Each row has a name. Each question is about the rows just above it.

Columns, left to right: U S N D B E
Zare: [137  78 120 188 127 116]
tob: [136 107 153 153 127 125]
zufe: [108 150  90 177 144 111]
rinu: [108 150  90 177 152 111]
tebem: [149 175  72  83 164 130]
fogi: [133 173 149 146 126  96]
nen: [107 140  62 150 146 127]
[ 83 146] is in which column, read top down? -> D
Which column holds this, read top down? [153  90  90  72] -> N

Columns, left to right: P H X R Z
guv: [196 129 148 157 108]
Vemo: [ 82 118  90  93 156]
zufe: [208 125 147 158 105]
nen: [172 129 144 145 114]
raler: [176 129 145 152 111]
tebem: [ 99 134 131 121 134]
fogi: [ 88 113  77  87 164]
mumun: [213 127 150 166 102]
rinu: [ 81 128 114 109 144]
goti: [202 124 141 153 110]
Zare: [198 124 141 152 110]
[208 172 176] is in which column, read top down? -> P
[124 124] is in which column, read top down? -> H
[134 113 127 128] is in which column, read top down? -> H
Which column holds [121  87 166 109 153 152] top down? -> R
Which column holds this, read top down? [196  82 208 172 176  99  88 213  81 202] -> P
Which column holds this, read top down? [156 105 114 111 134 164] -> Z

Columns, left to right: M L J V F Q G A W T
fogi: [ 69 191 170  97 176 172 148 127  96 161]
Vemo: [177  69  75 165  85 109  86 136 157  58]
raler: [152  74  83 168  64 103  91 166 172  60]
tob: [ 87 109 120  93 113 126 128 146  69 117]
Which column holds [ 69 177 152] top down? -> M
Which column holds [86 91] top down? -> G
[ 60 117] is in which column, read top down? -> T
Which column holds this, read top down? [176  85] -> F
Which column holds this, read top down? [166 146] -> A

Columns, left to right: dopal fer Dirod Feso gumu fur gog mozuk Nunog vomuk
Vemo: [112 105  83 108 119 124  82  52 161 127]
goti: [116 108  86 111 127 131  84  60 164 134]
tebem: [158 162 176 137 147 155 172 181 111 179]
Which column holds this, read top down? [108 162] -> fer
Which column holds [83 86] top down? -> Dirod
Which column holds [131 155] top down? -> fur
Which column holds [ 84 172] top down? -> gog
Which column holds [127 147] top down? -> gumu

Columns, left to right: kita sube par toda Sedog Vem kedov gir sumim
mumun: [ 78 142  86  86 175  77  70 115 101]
Vemo: [141 111  64 148  52 124 118 117 196]
tob: [117 115 136 138 164 129 131 169 128]
Which column holds [124 129] top down? -> Vem
Which column holds [ 78 141] top down? -> kita
[ 52 164] is in which column, read top down? -> Sedog
[148 138] is in which column, read top down? -> toda
Which column holds this, read top down? [175  52] -> Sedog
Which column holds [ 70 118] top down? -> kedov

Columns, left to right: lumud Foro fubu dof lapot
rinu: [181 170 151 178 146]
Vemo: [175 175 151 179 147]
goti: [165 179 166 179 173]
guv: [165 159 180 161 175]
fogi: [172 159 212 154 196]
Which column holds this, read top down? [178 179 179 161] -> dof
[178 179] is in which column, read top down? -> dof
[178 179 179] is in which column, read top down? -> dof

Columns, left to right: Koru tekoz Deluk domaz Luku vadob
zufe: [127 125 160 144 148 110]
Vemo: [210 155 138 136  65 104]
rinu: [210 155 138 136  65 116]
guv: [152 155 138 136  65 104]
Which column holds this, read top down? [155 155 155] -> tekoz
Whose row is [152 155 138 136  65 104]? -> guv
Which column holds [104 116] top down? -> vadob
[104 116 104] is in which column, read top down? -> vadob
Which column holds [148  65  65] top down? -> Luku
Which column holds this, read top down? [125 155 155] -> tekoz

Columns, left to right: vasob zes mor koz Labir
goti: [ 72 180 147 138 100]
nen: [195  85 124 110 170]
fogi: [ 95  57 143 158 120]
tob: [ 83  64 135 142 114]
raler: [115 116 168 184 130]
Which column holds [158 142 184] top down? -> koz
Which column holds [ 85  57  64 116] top down? -> zes

Columns, left to right: Pesuz gabep vuga sevo matol
nen: [101 126 130 126 130]
raler: [142 126 136 121 121]
Zare: [142 126 136 121 134]
[142 126 136 121 121] is in which row? -> raler
Which column holds [130 136] top down? -> vuga
Which column holds [101 142] top down? -> Pesuz
[121 134] is in which column, read top down? -> matol
Which column holds this, read top down? [126 121] -> sevo

Columns, left to right: nolag Gegu bif Fenis Zasun Fivus
goti: [134 146 141 119 114 129]
fogi: [149 183 156 111 103 134]
raler: [205 201 207 181 130 122]
tob: [205 201 207 149 130 122]
tebem: [102 186 135  81 101 151]
Which column holds [134 122] top down? -> Fivus
[146 183 201] is in which column, read top down? -> Gegu
Which column holds [134 149] top down? -> nolag

Columns, left to right: raduf Gulas ton sel lapi dirik
mumun: [ 85 168 145 167  84 175]
zufe: [193 183 116 103 177 156]
tob: [193 183 116 103  67 142]
nen: [ 85 168 145 167 130 113]
[168 183 183] is in which column, read top down? -> Gulas
[ 85 193 193] is in which column, read top down? -> raduf
[116 145] is in which column, read top down? -> ton
Which column holds [156 142] top down? -> dirik
Which column holds [103 167] top down? -> sel

